Below is a small trained network, with its code and all its weights. Each question gives an input and a target symbol and asks what happens when units are switched off, that is, made to give their printed mean instead of their output.

import numpy as np


def w(rows, s, z=0):
    codes = np.array(rows[::2]) - 128.0
    scale = np.full(codes.shape[1], s)
    scale[-1] = z or s
    return codes * scale


def norm(h):
    return h / np.sqrt((h * h).mean(-1, keepdims=True) + 1e-5)


def f(y):
    return y / 2 * (1 + np.tanh(0.7978845608 * (y + 0.044715 * y**3)))


def softmax(a):
    e = np.exp(a - a.max(-1, keepdims=True))
    return e / e.sum(-1, keepdims=True)


def log_softmax(a):
    a = a - a.max(-1, keepdims=True)
    return a - np.log(np.exp(a).sum(-1, keepdims=True))


def net(x, mask):
    ids = ['βγδεζθλξτφψω'.index(c) for c in x.split()]
    T = len(ids)
    res = E[ids] + P[:T]
    r = norm(res)
    for j in range(2):
        rows = slice(3 * j, 3 * j + 3)
        q, k, v = (r @ M[0][rows].T for M in (Q, K, V))
        z = softmax(np.where(np.tri(T) > 0, q @ k.T / 3**0.5, -1e9)) @ v
        o = O[0][rows]
        res = res + np.where(mask[j], z, o[:, -1]) @ o[:, :-1]
    y = f(norm(res) @ A[0][:, :-1].T + A[0][:, -1])
    res = res + np.where(mask[2:14], y, B[0][:, -1]) @ B[0][:, :-1]
    return log_softmax(norm(res)[-1] @ U[:, :-1].T + U[:, -1])


Q, K, V, O, A, B = {}, {}, {}, {}, {}, {}
E = w([
[128,172,166,123,129],'β',
[130,79,84,175,73],'γ',
[120,161,177,82,130],'δ',
[250,87,232,175,144],'ε',
[47,99,119,197,123],'ζ',
[87,138,72,154,103],'θ',
[4,173,128,119,169],'λ',
[160,99,202,128,122],'ξ',
[149,67,121,134,59],'τ',
[151,141,134,129,82],'φ',
[179,160,218,157,184],'ψ',
[191,141,138,176,125],'ω',
],0.019)
P = w([
[121,96,114,26,206],'0',
[173,131,59,193,115],'1',
[33,47,246,78,120],'2',
[165,142,72,196,106],'3',
[21,38,222,79,100],'4',
[160,141,74,198,102],'5',
[20,30,226,76,112],'6',
[162,146,82,193,98],'7',
],0.011)
Q[0] = w([
[177,134,81,253,194],'h0',
[195,124,62,194,106],'h0',
[147,114,41,181,175],'h0',
[154,207,94,93,132],'h1',
[171,177,93,163,155],'h1',
[208,202,58,75,134],'h1',
],0.015)
K[0] = w([
[126,176,244,255,79],'h0',
[163,116,107,156,75],'h0',
[84,162,148,197,108],'h0',
[115,224,163,140,42],'h1',
[113,143,158,231,101],'h1',
[122,169,166,159,26],'h1',
],0.014)
V[0] = w([
[143,144,104,7,163],'h0',
[98,102,174,187,179],'h0',
[142,59,38,125,216],'h0',
[94,239,94,100,224],'h1',
[82,224,107,227,80],'h1',
[107,65,158,242,182],'h1',
],0.014)
O[0] = w([
[110,69,110,153,210,122],'h0',
[113,174,182,154,112,203],'h0',
[148,71,139,227,145,187],'h0',
[42,96,177,90,21,182],'h1',
[114,108,170,244,85,3],'h1',
[166,249,180,129,96,190],'h1',
],0.012,0.0056)
A[0] = w([
[149,175,48,194,92,170],'n0',
[130,178,169,173,128,35],'n1',
[200,122,91,154,31,178],'n2',
[145,87,186,59,165,226],'n3',
[154,184,113,98,141,203],'n4',
[161,135,94,172,176,115],'n5',
[111,71,152,151,172,114],'n6',
[143,196,118,160,109,4],'n7',
[14,208,35,187,148,49],'n8',
[143,115,235,115,186,154],'n9',
[112,147,3,143,66,72],'n10',
[98,166,157,87,120,210],'n11',
],0.019,0.0041)
B[0] = w([
[95,174,130,38,81,224],'n0',
[91,138,107,147,206,219],'n1',
[202,95,115,103,179,242],'n2',
[139,232,148,145,103,255],'n3',
[136,45,139,142,107,217],'n4',
[107,137,193,162,84,155],'n5',
[149,114,81,134,94,196],'n6',
[68,134,108,180,146,220],'n7',
[253,128,116,189,82,149],'n8',
[107,77,82,123,128,237],'n9',
[32,124,108,154,110,160],'n10',
[123,94,180,143,132,231],'n11',
],0.027,0.009)
U = w([
[253,124,79,146,196,191],'β',
[66,124,142,160,225,251],'γ',
[212,156,143,242,84,64],'δ',
[183,251,122,39,193,87],'ε',
[110,43,48,173,88,154],'ζ',
[236,124,206,83,123,101],'θ',
[64,158,87,48,129,118],'λ',
[87,100,138,132,53,104],'ξ',
[72,150,71,27,127,92],'τ',
[73,222,228,76,83,81],'φ',
[135,254,25,168,67,101],'ψ',
[160,61,71,14,146,230],'ω',
],0.0088,0.0022)

Each question gives the input, a string of symbols that net reads in full, and the target symbol t.
The units are the heads (3 rows each of Q, K, V and O) and the neurons (one row each of A and B). Each row of codes is followed by its name. A weight is (code - 128) times the scale printed after its matrix; where a second scale follows, it is the last column's (O, A, B and U).
mask holds one flag per unit, heads first, then neurons. A switched-off unit (its flag False) gives its mean, the last column of its rows in O or B, instead of its output. The means were averaged over made-up inputs and are rounded, as every weight is.
A unit's drop is (log p(t) with every unit on - log p(t) with that unit switched off) / (log p(t) with every unit on - log p(t) with every unit switched off).
The circuit of an input: a set's keep is (log p(t) with only the set's units on - log p(t) with every unit switched off) / (log p(t) with every unit on - log p(t) with every unit switched off). Starting from the 12 units with the biggest drops (on a tie, the unit counted first), units are removed one at a time, each time the one whose removal leaves the highest keep (on an exact tie, the one counted first), for as long as the keep stays at least 0.8.
units of the circuit, in order: the units of the circuit, biggest drop first
unit that matters most: the unit with the biggest drop
top k neurons: the k neurons with the biggest drops, biggest first
which heads matter: for each layer, one digit per head in row order, 1 if its drop is at least 0.15 and else 0, layers parted by /
drop of u: that unit's drop, to one decimal
input ξ θ λ, target ε: units of the circuit, in order => h1; n3
input ψ τ θ ψ ζ, target φ: which heads matter => 01
input φ θ λ ξ λ, target ω: which heads matter => 11
input φ ξ β, target ω: units of the circuit, in order => h1
input ψ ψ ψ ψ β ψ φ, target φ: units of the circuit, in order => n3; n11
input θ τ θ θ ζ ψ ε, target ζ: units of the circuit, in order => h0; n6
input ψ τ β τ ψ θ φ τ, target ω: which heads matter => 00
input ξ τ θ ψ ε, target ε: which heads matter => 01
input ψ ε ψ ξ ε, target φ: units of the circuit, in order => h1; n3
input γ ω τ θ ψ τ, target ω: top 2 neurons => n2; n3
input τ ξ ψ θ ψ ψ θ, target β: units of the circuit, in order => h1; n0
input ε θ θ φ ψ τ ω, target θ: top 2 neurons => n4; n7
input ψ ω ψ ζ, target ξ: units of the circuit, in order => h0; n3; n11
input ξ ψ θ ψ ψ ψ θ, target ε: unit that matters most => h1
input ψ θ ζ, target φ: top 2 neurons => n3; n4
input ε ξ ψ θ ψ ψ, target γ: drop of n3 => 0.3
input θ β θ, target ζ: top 3 neurons => n0; n6; n2
input θ θ τ ζ ξ ψ ψ ξ, target θ: drop of h0 => 0.6
input ε τ ξ ω ξ τ ψ, target θ: drop of n9 => 0.2
input θ θ ψ ψ ω β ξ, target ζ: drop of n5 => 0.0
input ξ λ τ τ θ ξ ψ, target ε: top neuron => n3
